Below are the code and all the weights of a small trained network. Each question names an input and a class and asks about switching units off, where a switched-off unit gives its printed mean instead of its output.

import numpy as np


def w(rows, s, z=0):
    codes = np.array(rows[::2]) - 128.0
    scale = np.full(codes.shape[1], s)
    scale[-1] = z or s
    return codes * scale


def norm(h):
    return h / np.sqrt((h * h).mean(-1, keepdims=True) + 1e-5)


def f(y):
    return np.maximum(y, 0)


def log_softmax(a):
    a = a - a.max(-1, keepdims=True)
    return a - np.log(np.exp(a).sum(-1, keepdims=True))


def net(x, mask):
    res = np.array(x, float).reshape(1, 7) / 4 @ E
    u = 0
    for l in range(4):
        y = f(norm(res) @ A[l][:, :-1].T + A[l][:, -1])
        res = res + np.where(mask[u : u + 4], y, B[l][:, -1]) @ B[l][:, :-1]
        u += 4
    return log_softmax(norm(res)[-1] @ U[:, :-1].T + U[:, -1])


A, B = {}, {}
E = w([
[168,161,208,132,115,110],'x0',
[214,146,154,138,93,106],'x1',
[170,47,170,139,96,149],'x2',
[156,77,113,3,169,126],'x3',
[112,123,126,137,84,194],'x4',
[134,151,69,164,155,152],'x5',
[113,94,145,71,48,45],'x6',
],0.0035)
A[0] = w([
[147,70,216,44,83,132,7],'0.n0',
[203,199,96,246,72,144,63],'0.n1',
[151,45,152,143,2,126,65],'0.n2',
[142,63,58,54,134,214,87],'0.n3',
],0.0034,0.0019)
B[0] = w([
[213,159,154,98,118,182,199],'0.n0',
[80,210,138,126,12,202,249],'0.n1',
[172,98,96,92,229,4,218],'0.n2',
[85,127,111,236,129,104,248],'0.n3',
],0.004,0.0019)
A[1] = w([
[214,152,240,119,92,114,105],'1.n0',
[151,54,144,152,26,122,41],'1.n1',
[107,253,108,98,228,138,6],'1.n2',
[100,163,222,217,96,58,87],'1.n3',
],0.0039,0.0019)
B[1] = w([
[77,145,183,77,72,113,253],'1.n0',
[154,79,114,95,170,2,185],'1.n1',
[174,75,109,148,122,23,221],'1.n2',
[42,138,27,154,128,110,234],'1.n3',
],0.005,0.0021)
A[2] = w([
[152,195,185,53,89,20,22],'2.n0',
[166,79,137,84,140,27,64],'2.n1',
[36,111,28,16,117,160,7],'2.n2',
[117,45,102,4,166,166,38],'2.n3',
],0.0044,0.0018)
B[2] = w([
[51,48,163,62,167,217,252],'2.n0',
[237,224,128,140,146,209,248],'2.n1',
[1,68,158,200,88,24,226],'2.n2',
[114,208,119,218,42,58,236],'2.n3',
],0.0042,0.0025)
A[3] = w([
[117,27,95,213,241,241,6],'3.n0',
[37,223,24,191,161,159,60],'3.n1',
[192,45,131,207,2,120,48],'3.n2',
[77,164,186,169,119,22,54],'3.n3',
],0.0032,0.0024)
B[3] = w([
[42,46,189,95,170,232,180],'3.n0',
[208,117,197,101,51,129,252],'3.n1',
[87,89,98,67,170,4,176],'3.n2',
[76,68,71,135,135,107,191],'3.n3',
],0.0045,0.0026)
U = w([
[160,247,136,222,66,205,157],'0',
[218,120,60,127,165,56,78],'1',
[96,52,135,166,175,235,36],'2',
[176,161,107,75,224,131,2],'3',
[21,109,96,160,96,47,245],'4',
[180,100,239,14,93,109,155],'5',
],0.011,0.0033)

Each question gives the input, the list of numbers given to net, and the class t.
The units are the neurons (one row each of A and B). Each row of codes is followed by its name. A weight is (code - 128) times the scale printed after its matrix; where a second scale follows, it is the last column's (A, B and U).
mask holds one flag per neuron, layer by layer. A switched-off neuron (its flag False) gives its mean, the last column of its row in B, instead of its output. The means were averaged over made-up inputs and are rounded, as every weight is.
A unit's drop is (log p(t) with every unit on - log p(t) with that unit switched off) / (log p(t) with every unit on - log p(t) with every unit switched off).
The circuit of an input: a set's keep is (log p(t) with only the set's units on - log p(t) with every unit switched off) / (log p(t) with every unit on - log p(t) with every unit switched off). Starting from the 12 units with the biggest drops (on a tie, the unit counted first), units are removed one at a time, each time the one whose removal leaves the highest keep (on an exact tie, the one counted first), for as long as the keep stays at least 0.8.
circuit, biggest first: the units of the circuit, biggest drop first
k most important neurons: the k neurons with the biggest drops, biggest first
k most important neurons of layer l: the k neurons of layer l with the biggest drops, biggest first
drop of u: that unit's drop, to one decimal
input [-1,-4,-2,5,7,-8,-3], class 4: circuit, biggest first -> [2.n2]
input [0,-6,0,-3,-7,1,-7], class 2: circuit, biggest first -> [3.n0; 2.n3]
input [1,0,-2,7,1,5,6], class 4: 2 most important neurons -> [2.n2; 2.n3]
input [-7,8,1,-1,-7,-5,-7], class 0: 2 most important neurons of layer 0 -> [0.n1; 0.n2]
input [-5,2,7,0,0,2,-1], class 1: circuit, biggest first -> [1.n1; 2.n1]
input [-3,4,-3,7,7,-7,-4], class 4: 2 most important neurons -> [2.n3; 2.n2]
input [-6,-8,-1,-6,-1,2,-5], class 2: 2 most important neurons of layer 3 -> [3.n0; 3.n1]
input [-7,3,3,2,6,-3,4], class 1: 2 most important neurons -> [2.n1; 0.n2]
input [-5,-6,7,-2,-8,-4,-2], class 2: 2 most important neurons of layer 1 -> [1.n0; 1.n3]
input [3,3,-6,2,-6,4,4], class 3: 2 most important neurons of layer 0 -> [0.n1; 0.n0]
input [6,-1,-7,4,-3,7,-5], class 1: 2 most important neurons of layer 1 -> [1.n2; 1.n0]
input [1,-2,-4,7,1,-1,1], class 4: 2 most important neurons of layer 2 -> [2.n2; 2.n3]
input [2,-5,-8,1,-8,-1,0], class 3: 2 most important neurons of layer 1 -> [1.n2; 1.n3]
input [-3,4,5,7,-4,6,-7], class 2: circuit, biggest first -> [3.n0]
input [-3,3,2,-2,2,-3,3], class 5: drop of 1.n0 -> 0.1
input [-7,-5,4,8,6,-8,-1], class 4: drop of 3.n2 -> 0.0
